Each row is followed by its class.
73 1 -430 -272 137 -425 226 333 236 123 159 -38 -247 -203 -387 168 -256
 -280 16 578 -192 -361 -13 -185 -344 567 354 -92 -56 532 240 -310 -173
 -389 365 : Q276
-21 532 26 -245 -429 -516 166 478 -97 -539 -431 -173 62 42 113 -301 152
 -165 -163 -41 -219 364 -333 196 -91 -444 175 201 -226 233 -425 21 373
 15 -113 : Q6
7 -47 -495 -320 121 -418 295 298 251 177 167 -57 -224 -243 -389 150 -253
 -318 5 654 -168 -367 -90 -176 -347 514 328 -52 -71 585 260 -392 -193
 -399 350 : Q117
710 399 -448 -360 -24 -250 297 296 164 0 -328 -146 -638 -600 -176 -29
 -63 -155 70 -80 -620 84 -77 -241 502 1 220 -46 346 -333 -46 49 309 233
 -418 : Q778
609 384 -281 -735 -162 -322 405 245 324 60 -518 -133 -751 -659 -184 7 13
 75 13 -62 -658 9 -86 187 589 -37 169 -206 115 -402 -381 12 277 155 -419 : Q552
-196 131 -145 -522 389 338 63 -98 52 22 7 35 192 -395 -35 -246 -642 106
 -7 655 268 -24 -36 -325 263 76 29 634 87 328 221 -103 69 -218 458 : Q170
760 397 -394 -291 12 -270 292 293 173 50 -375 -155 -638 -596 -173 36 -14
 -171 75 0 -655 97 -70 -223 536 70 195 -111 382 -380 -99 41 302 240 -404 : Q678
86 33 -380 -262 276 -464 266 374 227 139 165 -16 -263 -239 -303 199 -311
 -250 30 591 -259 -429 -40 -213 -290 466 299 -149 -16 491 204 -369 -180
 -423 448 : Q678
663 392 -345 -361 -26 -355 288 348 153 -67 -372 -166 -669 -539 -168 7
 -110 -168 -28 -63 -753 127 -118 -286 593 3 241 -146 351 -351 -117 13
 320 236 -410 : Q235
196 0 -400 -145 254 -47 73 71 371 66 7 368 -276 -314 -66 218 -211 -302
 168 504 -17 -566 110 -76 -131 546 643 -154 5 614 248 -361 -154 -529 265 : Q170
40 465 28 -219 -481 -475 103 436 -116 -476 -406 -168 52 62 173 -265 108
 -186 -186 16 -167 412 -424 152 -128 -314 231 224 -255 195 -416 41 308
 63 -113 : Q276
105 -17 -413 -143 185 -13 -18 -1 256 60 44 403 -234 -244 86 202 -191
 -277 179 535 37 -600 110 -81 -167 655 711 -170 7 537 171 -374 -182 -602
 221 : Q911
85 584 142 -6 -401 -363 -31 271 -80 -647 -497 -37 -38 60 249 -147 65
 -290 -23 -200 -164 154 -210 302 111 -579 303 -87 -293 128 -502 -75 223
 -185 89 : Q352
132 -71 -382 -186 165 -432 194 282 186 223 146 -26 -347 -189 -363 166
 -277 -238 52 599 -180 -505 -45 -193 -257 566 413 -170 -89 487 224 -275
 -282 -444 403 : Q778
-127 424 -325 -455 464 470 148 -16 -41 225 55 -213 333 -509 59 -84 -728
 222 -195 736 547 -213 -189 -487 473 90 -136 668 402 291 178 -59 -44
 -307 565 : Q352
-78 630 -236 -47 -156 -477 -12 400 15 -635 -178 -136 227 -63 56 -199 159
 -137 -61 178 -82 242 -260 2 -162 -688 35 14 -38 250 -116 -247 251 80
 145 : Q678
-87 639 -67 -238 -515 -508 134 469 14 -538 -394 -128 71 -35 127 -242 196
 -248 -126 -13 -212 417 -369 100 -136 -433 206 205 -226 258 -330 -17 413
 -4 -75 : Q911
655 239 -339 -687 -87 -275 457 272 292 90 -454 -149 -733 -671 -235 17 28
 81 -22 -105 -669 38 -82 157 567 -29 194 -233 114 -429 -382 84 319 211
 -420 : Q170
48 -144 -370 -246 181 -433 278 286 137 161 213 -47 -310 -209 -401 176
 -292 -304 69 541 -202 -517 -67 -165 -333 459 371 -100 -63 511 210 -336
 -260 -445 344 : Q778
653 379 -351 -382 14 -305 345 184 183 12 -321 -111 -636 -607 -102 4 -74
 -200 21 37 -670 131 -92 -256 547 -98 227 -104 398 -328 -55 -32 322 246
 -379 : Q352
-282 167 -133 -493 378 321 1 -21 -10 90 24 -56 201 -352 -46 -269 -677
 173 -68 640 182 51 -97 -463 284 89 -5 673 101 310 182 -106 63 -238 415 : Q6
-253 211 -91 -455 319 380 7 -140 72 118 -42 43 175 -379 14 -199 -666 183
 -93 576 232 24 -151 -342 342 66 80 584 47 335 222 -108 43 -270 516 : Q276
29 -3 -525 -294 250 -403 246 342 264 71 186 -10 -254 -253 -368 172 -249
 -319 43 639 -235 -412 -34 -142 -285 370 365 -125 -69 568 250 -421 -175
 -469 393 : Q170
689 382 -419 -355 -24 -365 308 241 168 5 -267 -111 -692 -656 -226 19 -47
 -225 41 10 -672 24 -146 -326 490 17 229 -92 377 -319 -47 25 281 250
 -473 : Q778
693 413 -398 -415 -42 -338 313 282 179 11 -345 -178 -679 -615 -193 -1
 -59 -144 -42 -33 -681 139 -91 -255 489 7 185 -107 361 -317 -84 -1 292
 219 -487 : Q6
-72 646 -228 -126 -104 -440 -62 331 16 -620 -139 -62 230 -70 94 -273 141
 -80 -30 218 1 212 -231 -47 -75 -742 30 55 -45 291 -63 -281 270 159 71 : Q552
9 627 23 -27 -412 -344 -2 223 7 -616 -491 -41 -46 72 197 -145 146 -230
 -103 -177 -89 137 -260 392 37 -609 231 -145 -307 213 -380 -82 171 -176
 31 : Q170
167 -98 -351 2 310 -229 148 370 280 231 116 214 -168 -232 -52 154 -152
 60 -55 210 -206 -326 54 -432 -493 828 348 -366 78 446 360 -170 -10 -182
 193 : Q276
-192 239 -166 -477 362 397 3 -89 43 156 -20 1 186 -373 6 -265 -666 172
 -70 669 257 91 -139 -438 340 113 78 685 81 315 223 -35 85 -156 480 : Q276
485 370 -255 -257 -29 -269 142 283 187 11 -297 -125 -657 -228 1 24 -138
 105 23 -222 -716 112 89 -213 461 -15 289 -431 212 -444 -119 116 292 147
 -174 : Q352
690 319 -379 -397 -10 -286 356 322 185 55 -301 -109 -656 -638 -220 4 -69
 -127 -46 -57 -676 73 -143 -259 542 40 252 -72 354 -311 -91 26 335 240
 -456 : Q276
229 -73 -373 -61 249 -229 185 506 196 221 105 154 -163 -293 -39 158 -156
 -3 -37 178 -271 -290 65 -508 -461 899 296 -281 99 437 352 -224 42 -224
 134 : Q911
286 -55 -395 -93 288 -163 144 457 275 287 109 172 -216 -315 -73 130 -180
 26 -42 218 -273 -252 94 -529 -389 854 355 -280 25 485 370 -166 90 -202
 165 : Q352
-71 619 57 20 -378 -375 -26 276 -45 -711 -511 -55 -18 162 246 -102 146
 -291 -90 -182 -261 214 -186 337 15 -560 289 -231 -273 105 -452 -72 218
 -121 86 : Q235
-286 191 -81 -412 323 404 -92 -2 51 46 28 39 207 -316 -38 -260 -654 179
 -72 636 163 34 -113 -446 333 110 35 538 -11 281 176 -61 45 -204 508 : Q235
-145 419 -278 -464 415 396 137 2 -39 117 50 -116 356 -486 88 -163 -753
 296 -175 637 639 -230 -189 -423 404 161 -192 691 333 316 134 -82 -43
 -263 499 : Q117
-54 685 -280 -102 -138 -456 -26 415 40 -626 -171 -69 214 -7 272 -241 126
 -76 -102 273 -48 303 -272 -130 -67 -778 47 112 74 236 -45 -274 266 210
 84 : Q170
-239 292 -166 -519 306 397 -61 -45 58 14 19 -9 269 -442 -32 -247 -639
 105 -55 593 187 101 -153 -441 239 33 -6 618 26 348 248 -109 51 -225 461 : Q552
35 46 -364 -81 217 -72 11 -61 397 38 45 422 -285 -322 -82 236 -215 -344
 200 457 -16 -526 72 -47 -167 478 661 -127 -54 622 228 -402 -185 -593
 298 : Q276
-404 269 -243 -650 465 477 177 -185 73 187 199 64 441 -497 142 -157 -682
 241 -181 783 432 -114 -158 -433 316 26 -138 733 337 327 359 -161 8 -253
 614 : Q911
783 309 -369 -315 -7 -291 293 381 94 34 -335 -178 -690 -569 -230 37 -109
 -136 23 -51 -735 87 -94 -266 606 114 246 -133 309 -397 -89 76 349 195
 -394 : Q170
-190 455 -376 -465 494 423 142 20 64 164 115 -160 386 -566 31 -99 -691
 233 -173 759 557 -183 -167 -475 369 52 -156 656 398 347 231 -146 7 -276
 497 : Q388
184 -109 -312 3 344 -176 96 402 272 257 145 236 -219 -248 -87 123 -191
 84 -3 249 -215 -360 113 -484 -452 848 334 -343 16 424 343 -146 10 -226
 210 : Q678
108 40 -378 -112 169 -89 22 46 302 16 44 334 -240 -292 -77 230 -173 -349
 172 510 -31 -505 76 -98 -221 592 609 -129 -15 593 203 -371 -125 -531
 202 : Q678
56 -36 -395 -319 185 -381 233 324 222 90 133 0 -264 -192 -350 185 -283
 -311 15 547 -194 -442 12 -169 -306 563 421 -149 -76 562 213 -338 -163
 -385 333 : Q552
137 88 -270 -89 136 -79 -29 16 309 23 -11 420 -283 -242 13 216 -215 -351
 192 441 -64 -538 71 -84 -135 603 660 -191 -81 569 186 -334 -176 -548
 238 : Q552
751 300 -370 -332 45 -275 276 286 109 63 -352 -165 -709 -528 -148 47
 -134 -138 49 -51 -679 69 -80 -264 630 60 270 -92 341 -409 -103 76 321
 202 -391 : Q170
-298 268 -54 -452 359 369 -86 -108 58 32 -14 2 197 -352 -37 -265 -671
 166 -23 587 234 41 -151 -370 258 -7 32 572 6 352 199 -66 31 -276 456 : Q552
-160 449 -342 -453 467 416 177 18 21 131 62 -198 359 -545 26 -37 -757
 141 -199 647 546 -200 -144 -472 437 132 -106 647 397 332 153 -111 -26
 -295 536 : Q388
441 326 -285 -249 -46 -302 176 361 218 -69 -309 -142 -615 -246 -14 12
 -49 18 45 -221 -736 73 25 -156 397 -176 239 -413 223 -484 -151 28 292
 129 -272 : Q235
-130 686 -318 -80 -137 -395 -56 420 3 -673 -151 -118 196 -56 92 -188 121
 -195 -32 193 -168 291 -206 -110 -57 -746 91 106 0 253 -50 -294 313 83
 117 : Q778
54 609 19 -30 -399 -329 43 310 -58 -620 -512 -63 44 12 178 -183 137 -255
 -106 -181 -149 219 -275 321 71 -531 213 -49 -271 203 -433 -90 217 -92
 41 : Q117
87 -91 -339 -250 141 -360 219 273 144 217 129 -37 -229 -171 -282 210
 -262 -235 -21 432 -157 -442 -82 -169 -301 570 363 -172 -85 535 193 -306
 -243 -440 365 : Q911
-62 540 -12 -145 -392 -476 114 462 -43 -543 -371 -166 72 -17 77 -253 102
 -246 -151 -29 -197 380 -382 85 -99 -444 260 169 -233 290 -396 -1 373 36
 -104 : Q388
102 21 -316 -102 133 -126 -1 -9 333 -73 16 431 -253 -251 -10 192 -215
 -303 176 482 51 -594 93 -5 -157 553 654 -177 -56 578 180 -357 -175 -594
 258 : Q170
-340 224 -229 -575 485 436 185 -158 61 145 245 102 382 -522 119 -152
 -714 152 -158 733 438 -160 -127 -485 338 18 -126 761 298 323 319 -179
 -39 -218 589 : Q778
230 -52 -386 -40 288 -189 187 401 278 287 114 211 -138 -360 -56 110 -219
 6 -23 289 -131 -364 60 -504 -352 884 355 -219 80 547 376 -231 -11 -237
 191 : Q388
144 -3 -298 -101 184 -115 68 -14 281 91 -46 370 -305 -297 -50 194 -233
 -260 195 484 -36 -576 41 -69 -111 615 649 -151 -17 574 162 -323 -160
 -542 247 : Q117
-11 613 19 -291 -433 -450 161 513 -97 -519 -376 -205 87 -25 157 -260 80
 -191 -131 57 -207 476 -361 27 -134 -383 177 307 -174 273 -385 49 482 51
 -122 : Q352
-143 668 -256 -92 -149 -525 23 433 7 -664 -184 -58 245 -6 145 -268 178
 -162 -38 351 -134 230 -244 -42 -65 -687 42 65 -6 253 -95 -301 311 147
 154 : Q235
-350 225 -277 -620 427 483 196 -119 73 117 183 85 386 -505 131 -176 -704
 199 -108 766 386 -124 -59 -363 360 54 -153 751 292 233 292 -225 22 -275
 585 : Q117
-159 439 -351 -507 429 462 165 -77 -3 183 78 -119 341 -527 117 -115 -683
 208 -182 758 584 -200 -186 -432 409 77 -132 688 384 343 219 -120 3 -283
 487 : Q352
-209 351 -289 -458 422 466 117 -47 20 199 107 -105 320 -474 66 -137 -749
 225 -171 734 635 -200 -214 -432 403 82 -153 724 293 335 170 -153 -73
 -295 476 : Q117
-460 316 -267 -499 500 462 128 -227 100 96 273 113 405 -487 64 -95 -663
 119 -140 754 371 -90 -91 -490 314 -46 -137 694 308 305 384 -169 37 -207
 643 : Q678
-171 433 -363 -506 494 464 116 26 63 146 71 -136 322 -510 74 -74 -713
 231 -237 754 525 -145 -189 -456 400 83 -146 655 349 321 213 -97 -19
 -280 517 : Q170
231 -20 -308 -14 267 -194 175 471 282 230 79 180 -218 -274 -106 163 -187
 8 -49 207 -336 -296 83 -467 -350 857 288 -356 62 386 355 -128 9 -216
 230 : Q235
138 -83 -408 -64 336 -210 166 358 295 245 210 248 -151 -297 -49 112 -157
 10 -46 299 -202 -302 95 -575 -469 797 314 -275 95 519 441 -215 61 -137
 178 : Q352
-120 594 -252 -55 -147 -449 12 307 9 -630 -174 -57 237 -33 54 -273 171
 -148 -46 241 -10 230 -255 50 -117 -710 55 73 -53 337 -77 -284 244 140
 116 : Q117
104 -66 -500 -369 212 -375 300 346 197 224 167 -71 -221 -269 -388 189
 -203 -193 17 508 -179 -476 -48 -154 -372 561 290 -155 -23 587 259 -359
 -183 -381 318 : Q911
704 349 -346 -307 27 -329 306 296 101 20 -329 -176 -651 -600 -142 7 -156
 -115 -10 -43 -671 72 -115 -290 571 53 252 -133 389 -368 -122 32 268 237
 -390 : Q388
738 333 -335 -364 -56 -352 364 201 121 59 -378 -144 -643 -564 -79 -11
 -68 -150 -71 13 -607 108 -170 -203 544 31 276 -127 380 -369 -95 26 278
 236 -421 : Q276
38 657 61 -43 -396 -348 -3 324 -15 -608 -570 -59 -61 136 266 -126 138
 -246 -96 -107 -198 171 -203 313 118 -525 296 -142 -245 156 -437 -75 252
 -113 38 : Q235
141 -10 -372 -332 117 -442 315 367 222 152 166 -1 -363 -224 -341 180
 -300 -286 34 496 -231 -469 9 -187 -295 538 369 -136 -69 520 216 -331
 -176 -387 319 : Q778
224 -53 -380 2 306 -246 167 405 311 265 143 188 -200 -314 -50 106 -223
 27 -5 268 -214 -367 69 -497 -412 740 333 -362 107 466 431 -281 -35 -249
 188 : Q388
74 565 63 -18 -434 -417 22 315 -58 -622 -433 -60 -44 99 220 -152 128
 -317 -77 -194 -179 151 -233 256 -29 -547 272 -126 -272 129 -408 -59 180
 -83 21 : Q778
-304 249 -244 -569 558 386 227 -135 96 222 222 54 431 -526 79 -164 -719
 248 -199 837 442 -135 -109 -489 323 112 -135 670 346 397 375 -176 -28
 -138 654 : Q388
620 286 -337 -676 -148 -434 388 233 330 46 -451 -155 -772 -678 -248 46
 44 67 4 -21 -695 -1 -111 144 463 -25 140 -225 178 -462 -348 -18 242 189
 -435 : Q276
-191 482 -318 -473 537 481 121 -17 17 178 38 -143 412 -488 80 -93 -726
 201 -186 744 580 -154 -215 -455 403 137 -137 684 359 420 254 -117 -5
 -284 538 : Q552
